Here is a tiny trained network, its code and every weight. The questions are about switching its units off for an input and a target symbol, where a switched-off unit gives its printed mean instead of its output.

import numpy as np


def w(rows, s, z=0):
    codes = np.array(rows[::2]) - 128.0
    scale = np.full(codes.shape[1], s)
    scale[-1] = z or s
    return codes * scale


def norm(h):
    return h / np.sqrt((h * h).mean(-1, keepdims=True) + 1e-5)


def f(y):
    return np.maximum(y, 0)


def softmax(a):
    e = np.exp(a - a.max(-1, keepdims=True))
    return e / e.sum(-1, keepdims=True)


def log_softmax(a):
    a = a - a.max(-1, keepdims=True)
    return a - np.log(np.exp(a).sum(-1, keepdims=True))


def net(x, mask):
    ids = ['ΣΦβηπτ'.index(c) for c in x.split()]
    T = len(ids)
    res = E[ids] + P[:T]
    r = norm(res)
    for j in range(3):
        rows = slice(2 * j, 2 * j + 2)
        q, k, v = (r @ M[0][rows].T for M in (Q, K, V))
        z = softmax(np.where(np.tri(T) > 0, q @ k.T / 2**0.5, -1e9)) @ v
        o = O[0][rows]
        res = res + np.where(mask[j], z, o[:, -1]) @ o[:, :-1]
    y = f(norm(res) @ A[0][:, :-1].T + A[0][:, -1])
    res = res + np.where(mask[3:27], y, B[0][:, -1]) @ B[0][:, :-1]
    return log_softmax(norm(res)[-1] @ U[:, :-1].T + U[:, -1])


Q, K, V, O, A, B = {}, {}, {}, {}, {}, {}
E = w([
[11,102,146,200],'Σ',
[208,133,82,115],'Φ',
[197,144,113,72],'β',
[171,101,68,209],'η',
[43,40,198,109],'π',
[86,197,89,247],'τ',
],0.015)
P = w([
[206,107,171,133],'0',
[122,70,120,136],'1',
[219,147,227,239],'2',
[112,83,88,115],'3',
[190,157,211,232],'4',
[100,89,62,91],'5',
[190,147,210,228],'6',
[80,93,31,69],'7',
[178,154,207,227],'8',
[62,99,7,48],'9',
[172,153,202,222],'10',
],0.011)
Q[0] = w([
[143,169,217,161],'H0',
[59,137,87,81],'H0',
[126,144,97,83],'H1',
[56,113,7,97],'H1',
[124,62,104,162],'H2',
[118,103,133,108],'H2',
],0.017)
K[0] = w([
[185,135,247,121],'H0',
[79,118,23,69],'H0',
[63,144,102,113],'H1',
[70,112,44,69],'H1',
[84,29,71,109],'H2',
[90,128,133,136],'H2',
],0.016)
V[0] = w([
[140,147,138,247],'H0',
[168,56,98,186],'H0',
[168,182,89,225],'H1',
[87,103,161,166],'H1',
[130,192,92,143],'H2',
[113,148,105,98],'H2',
],0.011)
O[0] = w([
[41,146,92,118,247],'H0',
[137,61,43,105,253],'H0',
[144,208,89,2,246],'H1',
[77,192,103,147,116],'H1',
[153,104,186,146,95],'H2',
[46,167,107,114,90],'H2',
],0.0084,0.0061)
A[0] = w([
[77,69,126,102,89],'N0',
[80,51,160,76,169],'N1',
[188,161,145,106,39],'N2',
[135,163,148,67,143],'N3',
[182,179,97,183,96],'N4',
[105,152,254,99,192],'N5',
[133,93,177,101,72],'N6',
[192,156,249,120,1],'N7',
[138,174,133,141,26],'N8',
[167,122,134,217,182],'N9',
[110,163,132,63,167],'N10',
[146,48,98,98,141],'N11',
[164,133,195,213,96],'N12',
[148,151,86,161,100],'N13',
[175,163,130,129,17],'N14',
[178,157,250,129,125],'N15',
[90,105,90,181,117],'N16',
[65,151,218,103,101],'N17',
[148,191,176,139,83],'N18',
[127,127,205,100,185],'N19',
[89,98,113,167,170],'N20',
[132,99,124,207,39],'N21',
[143,185,165,187,54],'N22',
[133,153,231,81,171],'N23',
],0.019,0.0055)
B[0] = w([
[112,174,119,112,196],'N0',
[162,123,72,124,214],'N1',
[123,61,158,111,171],'N2',
[117,135,161,113,176],'N3',
[90,82,89,104,211],'N4',
[176,82,132,165,166],'N5',
[116,87,179,126,143],'N6',
[193,227,159,157,143],'N7',
[131,166,125,121,140],'N8',
[119,165,58,133,169],'N9',
[146,114,145,163,194],'N10',
[96,154,169,150,254],'N11',
[76,63,120,102,143],'N12',
[139,126,190,132,202],'N13',
[129,94,134,120,154],'N14',
[99,195,93,161,150],'N15',
[139,114,141,120,229],'N16',
[4,95,170,125,171],'N17',
[167,192,143,151,147],'N18',
[168,132,103,186,154],'N19',
[170,119,174,106,217],'N20',
[148,154,134,187,153],'N21',
[107,179,182,54,148],'N22',
[147,111,84,178,159],'N23',
],0.018,0.0082)
U = w([
[55,124,246,142,60],'Σ',
[188,89,213,63,123],'Φ',
[197,149,172,164,210],'β',
[134,112,69,99,154],'η',
[94,100,142,217,100],'π',
[91,187,171,107,252],'τ',
],0.013,0.0032)

Each question gives the input, a string of symbols that net reads in full, and the target symbol t.
The units are the heads (2 rows each of Q, K, V and O) and the neurons (one row each of A and B). Each row of codes is followed by its name. A weight is (code - 128) times the scale printed after its matrix; where a second scale follows, it is the last column's (O, A, B and U).
mask holds one flag per unit, heads first, then neurons. A switched-off unit (its flag False) gives its mean, the last column of its rows in O or B, instead of its output. The means were averaged over made-up inputs and are rounded, as every weight is.
A unit's drop is (log p(t) with every unit on - log p(t) with that unit switched off) / (log p(t) with every unit on - log p(t) with every unit switched off).
The circuit of an input: a set's keep is (log p(t) with only the set's units on - log p(t) with every unit switched off) / (log p(t) with every unit on - log p(t) with every unit switched off). Starting from the 12 units with the biggest drops (on a tie, the unit counted first), units are removed one at a time, each time the one whose removal leaves the highest keep (on an exact tie, the one counted first), for as long as the keep stays at least 0.8.
circuit, biggest first: the units of the circuit, biggest drop first
most important unit: the unit with the biggest drop
k most important neurons: the k neurons with the biggest drops, biggest first
which heads matter: for each layer, one digit per head in row order, 1 if its drop is at least 0.15 and else 0, layers parted by /
input β π Φ Φ η π Φ η τ Σ, target η: 3 most important neurons : (N1, N13, N17)
input Φ τ β η β β η τ, target β: circuit, biggest first : (H1, N20, N17, H0)
input π Φ π Φ π π, target Φ: which heads matter : 111
input Σ Φ Φ π Σ τ τ η, target τ: which heads matter : 000
input π β π Φ, target β: most important unit : N17
input Φ π β β η η Φ Φ Φ η, target Φ: 2 most important neurons : (N9, N15)
input η Σ τ Φ Φ η Φ π Σ Φ, target π: circuit, biggest first : (H1, N11)
input π Σ β τ η Φ τ, target τ: circuit, biggest first : (N22, N9)
input Σ η β π τ Φ π Φ Σ β, target Φ: 2 most important neurons : (N17, N11)
input π β Φ Σ, target β: which heads matter : 010
input η Φ Σ η β Σ Φ Φ, target Σ: circuit, biggest first : (N11, H1)
input β β τ π, target β: which heads matter : 111
input π Φ τ η π τ, target η: which heads matter : 010
input Σ η η η η π η Σ, target π: 4 most important neurons : (N21, N1, N13, N11)
input Σ π Φ τ η β τ β, target β: 2 most important neurons : (N17, N4)
input π π Φ β Φ β Φ τ Φ η, target τ: which heads matter : 001
input Φ β β π Σ π β τ Φ Φ, target τ: which heads matter : 100
input Σ Φ β Σ Φ η π Σ η Φ, target Σ: which heads matter : 110
input π Σ π β π Σ, target β: which heads matter : 110
input Φ τ τ Φ τ β Φ η, target β: most important unit : H1
input Φ π Σ τ τ Σ β η, target Σ: which heads matter : 010
input τ β τ π τ Σ Φ τ, target Σ: 3 most important neurons : (N1, N13, N20)
input η π Φ Φ η η Σ π, target η: which heads matter : 101
input Φ β τ η Φ τ τ π β β, target π: most important unit : H1
input η τ Σ β β Φ η, target η: 2 most important neurons : (N9, N4)
input τ β Σ β, target β: which heads matter : 111
input τ τ Φ, target Φ: which heads matter : 110
input β η π, target π: which heads matter : 000
input Φ τ Φ Φ τ Φ τ π Φ Σ, target π: which heads matter : 111
input η β τ τ, target β: most important neuron : (N20)
